Here is a tiny trained network, its code and every weight. The questions are about switching its units off for an input and a target symbol, where a switched-off unit gives its printed mean instead of its output.

import numpy as np


def w(rows, s, z=0):
    codes = np.array(rows[::2]) - 128.0
    scale = np.full(codes.shape[1], s)
    scale[-1] = z or s
    return codes * scale


def norm(h):
    return h / np.sqrt((h * h).mean(-1, keepdims=True) + 1e-5)


def softmax(a):
    e = np.exp(a - a.max(-1, keepdims=True))
    return e / e.sum(-1, keepdims=True)


def log_softmax(a):
    a = a - a.max(-1, keepdims=True)
    return a - np.log(np.exp(a).sum(-1, keepdims=True))


def net(x, mask):
    ids = ['γμξπστφψ'.index(c) for c in x.split()]
    T = len(ids)
    res = E[ids] + P[:T]
    u = 0
    for l in range(3):
        r = norm(res)
        for j in range(2):
            rows = slice(2 * j, 2 * j + 2)
            q, k, v = (r @ M[l][rows].T for M in (Q, K, V))
            z = softmax(np.where(np.tri(T) > 0, q @ k.T / 2**0.5, -1e9)) @ v
            o = O[l][rows]
            res = res + np.where(mask[u + j], z, o[:, -1]) @ o[:, :-1]
        u += 2
    return log_softmax(norm(res)[-1] @ U[:, :-1].T + U[:, -1])


Q, K, V, O = {}, {}, {}, {}
E = w([
[101,133,87,95,62,172,166,140,38],'γ',
[110,133,90,106,54,152,190,112,31],'μ',
[210,163,148,46,98,29,115,134,97],'ξ',
[96,160,155,104,129,111,158,180,33],'π',
[102,158,36,165,129,135,98,168,43],'σ',
[124,241,87,106,164,146,109,129,152],'τ',
[121,129,96,95,203,240,144,131,128],'φ',
[251,133,163,182,142,164,107,164,34],'ψ',
],0.02)
P = w([
[187,221,64,135,125,161,249,215,157],'0',
[143,177,66,110,137,148,207,187,165],'1',
[124,161,89,93,127,156,152,201,173],'2',
[80,151,114,108,130,155,146,193,184],'3',
[95,152,107,119,147,129,181,113,150],'4',
[77,154,120,101,103,173,120,156,152],'5',
[72,160,132,128,108,162,147,111,138],'6',
[59,157,123,127,124,159,116,122,124],'7',
[72,155,128,114,120,156,100,102,121],'8',
[62,158,137,109,100,162,77,103,121],'9',
[53,155,131,110,118,154,57,100,111],'10',
[50,145,133,113,130,138,60,72,112],'11',
[36,147,135,129,142,127,84,35,97],'12',
[20,139,139,139,174,122,36,66,91],'13',
],0.013)
Q[0] = w([
[127,21,163,174,80,104,124,145,251],'L0H1',
[218,120,97,174,145,176,112,139,211],'L0H1',
[115,126,104,93,111,127,106,105,86],'L0H2',
[138,170,157,137,159,144,89,106,135],'L0H2',
],0.017)
K[0] = w([
[136,104,39,114,54,52,252,240,163],'L0H1',
[184,158,157,105,165,168,219,206,142],'L0H1',
[82,167,165,123,115,139,54,68,72],'L0H2',
[165,76,162,98,121,169,143,101,132],'L0H2',
],0.014)
V[0] = w([
[113,130,227,4,175,161,183,167,15],'L0H1',
[199,171,150,134,204,203,114,127,152],'L0H1',
[134,64,157,113,119,136,122,82,153],'L0H2',
[122,133,140,116,174,117,80,115,70],'L0H2',
],0.016)
O[0] = w([
[85,143,103,162,131,97,246,51,50,222],'L0H1',
[105,118,181,101,77,183,181,169,131,225],'L0H1',
[168,144,151,191,187,138,121,54,132,5],'L0H2',
[60,138,194,96,163,67,159,136,53,157],'L0H2',
],0.012,0.015)
Q[1] = w([
[162,86,70,194,85,129,117,87,170],'L1H1',
[125,235,50,133,153,125,164,64,96],'L1H1',
[130,45,166,153,110,157,70,169,182],'L1H2',
[125,102,123,28,45,69,2,167,86],'L1H2',
],0.016)
K[1] = w([
[219,105,74,75,169,64,181,174,167],'L1H1',
[106,49,212,180,158,31,104,148,119],'L1H1',
[147,176,53,85,141,110,140,170,218],'L1H2',
[14,226,120,61,172,146,45,3,170],'L1H2',
],0.014)
V[1] = w([
[93,180,132,98,36,104,98,70,152],'L1H1',
[186,154,124,24,117,70,194,120,176],'L1H1',
[133,83,160,152,133,124,139,59,154],'L1H2',
[104,250,161,158,145,160,141,86,232],'L1H2',
],0.02)
O[1] = w([
[35,159,125,190,89,130,73,126,117,179],'L1H1',
[121,236,162,188,111,186,110,134,125,197],'L1H1',
[210,102,225,108,108,130,170,120,166,3],'L1H2',
[22,114,133,144,5,128,196,108,132,57],'L1H2',
],0.012,0.017)
Q[2] = w([
[58,174,144,78,139,116,87,57,40],'L2H1',
[152,108,113,225,86,70,97,49,218],'L2H1',
[3,188,34,111,106,81,48,56,92],'L2H2',
[148,117,144,63,138,178,158,213,87],'L2H2',
],0.017)
K[2] = w([
[47,39,171,94,161,106,60,25,98],'L2H1',
[126,218,66,27,96,21,168,123,217],'L2H1',
[32,12,249,148,188,167,47,52,75],'L2H2',
[223,150,133,198,168,203,194,156,147],'L2H2',
],0.013)
V[2] = w([
[119,141,46,146,159,164,164,159,169],'L2H1',
[222,55,178,235,92,132,112,187,36],'L2H1',
[179,97,100,151,49,129,91,141,67],'L2H2',
[144,110,123,134,167,250,113,67,120],'L2H2',
],0.024)
O[2] = w([
[177,77,126,88,137,147,112,83,125,249],'L2H1',
[134,206,118,6,160,158,108,127,131,51],'L2H1',
[89,170,139,103,139,140,57,120,168,129],'L2H2',
[113,117,200,187,143,179,132,155,89,141],'L2H2',
],0.02,0.014)
U = w([
[166,148,12,87,101,235,153,180,115,253],'γ',
[65,127,133,88,153,168,76,27,107,229],'μ',
[88,241,173,179,161,119,66,62,126,142],'ξ',
[102,160,77,85,173,53,205,74,142,100],'π',
[150,76,77,93,204,115,38,201,156,39],'σ',
[34,141,78,101,80,148,131,157,245,75],'τ',
[148,83,172,144,148,189,142,187,101,31],'φ',
[99,173,143,3,155,191,124,119,135,81],'ψ',
],0.006,0.0031)

Each question gives the input, a string of symbols that net reads in full, and the target symbol t.
The units are the heads (2 rows each of Q, K, V and O). Each row of codes is followed by its name. A weight is (code - 128) times the scale printed after its matrix; where a second scale follows, it is the last column's (O and U).
mask holds one flag per head, layer by layer. A switched-off head (its flag False) gives its mean, the last column of its rows in O, instead of its output. The means were averaged over made-up inputs and are rounded, as every weight is.
A unit's drop is (log p(t) with every unit on - log p(t) with that unit switched off) / (log p(t) with every unit on - log p(t) with every unit switched off).
The circuit of an input: a set's keep is (log p(t) with only the set's units on - log p(t) with every unit switched off) / (log p(t) with every unit on - log p(t) with every unit switched off). Starting from all 6 units, units are removed one at a time, each time the one whose removal leaves the highest keep (on an exact tie, the one counted first), for as long as the keep stays at least 0.8.
units of the circuit, in order: the units of the circuit, biggest drop first
most important unit: the unit with the biggest drop
which heads matter: for each layer, one digit per head in row order, 1 if its drop is at least 0.15 and else 0, layers parted by /
drop when u is switched off: that unit's drop, to one decimal
input ψ γ μ σ γ ξ, target σ: units of the circuit, in order -> L1H2, L0H1
input ξ ψ τ, target ψ: which heads matter -> 00 / 00 / 10
input γ γ ξ, target ξ: units of the circuit, in order -> L1H1, L0H1
input ξ τ γ ξ π ξ, target π: which heads matter -> 10 / 00 / 01
input ξ ξ γ γ σ τ σ μ, target τ: units of the circuit, in order -> L0H1, L2H2, L0H2, L1H2
input ψ σ π ξ γ τ φ φ ξ π π π π, target π: units of the circuit, in order -> L2H2, L0H1
input μ ξ ψ μ γ τ γ φ φ ξ π γ, target π: units of the circuit, in order -> L0H1, L0H2, L2H2
input σ ξ τ π τ, target τ: units of the circuit, in order -> L0H1, L1H2
input μ ψ π σ π τ φ σ π φ σ, target φ: units of the circuit, in order -> L2H2, L2H1
input ξ σ σ ξ τ γ ψ ξ φ γ μ, target φ: which heads matter -> 01 / 01 / 01
input ξ φ σ μ σ π φ ξ π μ, target π: units of the circuit, in order -> L0H1, L2H2, L0H2
input σ μ τ γ σ ξ ξ ξ σ γ γ π ξ τ, target τ: which heads matter -> 10 / 01 / 00
input ψ π ψ μ π σ τ ξ γ μ π ξ σ μ, target σ: units of the circuit, in order -> L0H1, L1H2
input ξ φ ψ τ ξ τ π π, target τ: which heads matter -> 10 / 01 / 01
input μ ξ φ φ π, target φ: which heads matter -> 00 / 00 / 01
input φ ψ φ τ μ σ, target τ: which heads matter -> 11 / 11 / 01
input τ ξ ξ, target τ: units of the circuit, in order -> L1H2, L0H1
input γ τ ξ φ σ τ μ ξ μ γ μ, target ξ: units of the circuit, in order -> L1H1, L0H1
input ξ τ φ ξ ψ ψ ξ μ π τ τ ξ γ, target τ: units of the circuit, in order -> L0H1, L1H2, L2H2
input ξ τ σ ξ μ γ σ ξ, target σ: units of the circuit, in order -> L0H1
input γ γ ξ π φ τ ξ π ξ, target π: most important unit -> L2H2
input ξ ξ ξ π ψ σ φ, target ψ: which heads matter -> 10 / 01 / 10
input τ φ ψ σ ψ, target ψ: which heads matter -> 00 / 00 / 10
input π σ ξ π γ π ξ μ, target π: drop when L0H1 is switched off -> 1.2
input σ τ γ ψ, target ψ: drop when L0H1 is switched off -> 0.2
input μ ξ τ φ π ξ σ ψ ξ τ π μ, target τ: drop when L2H2 is switched off -> 0.2
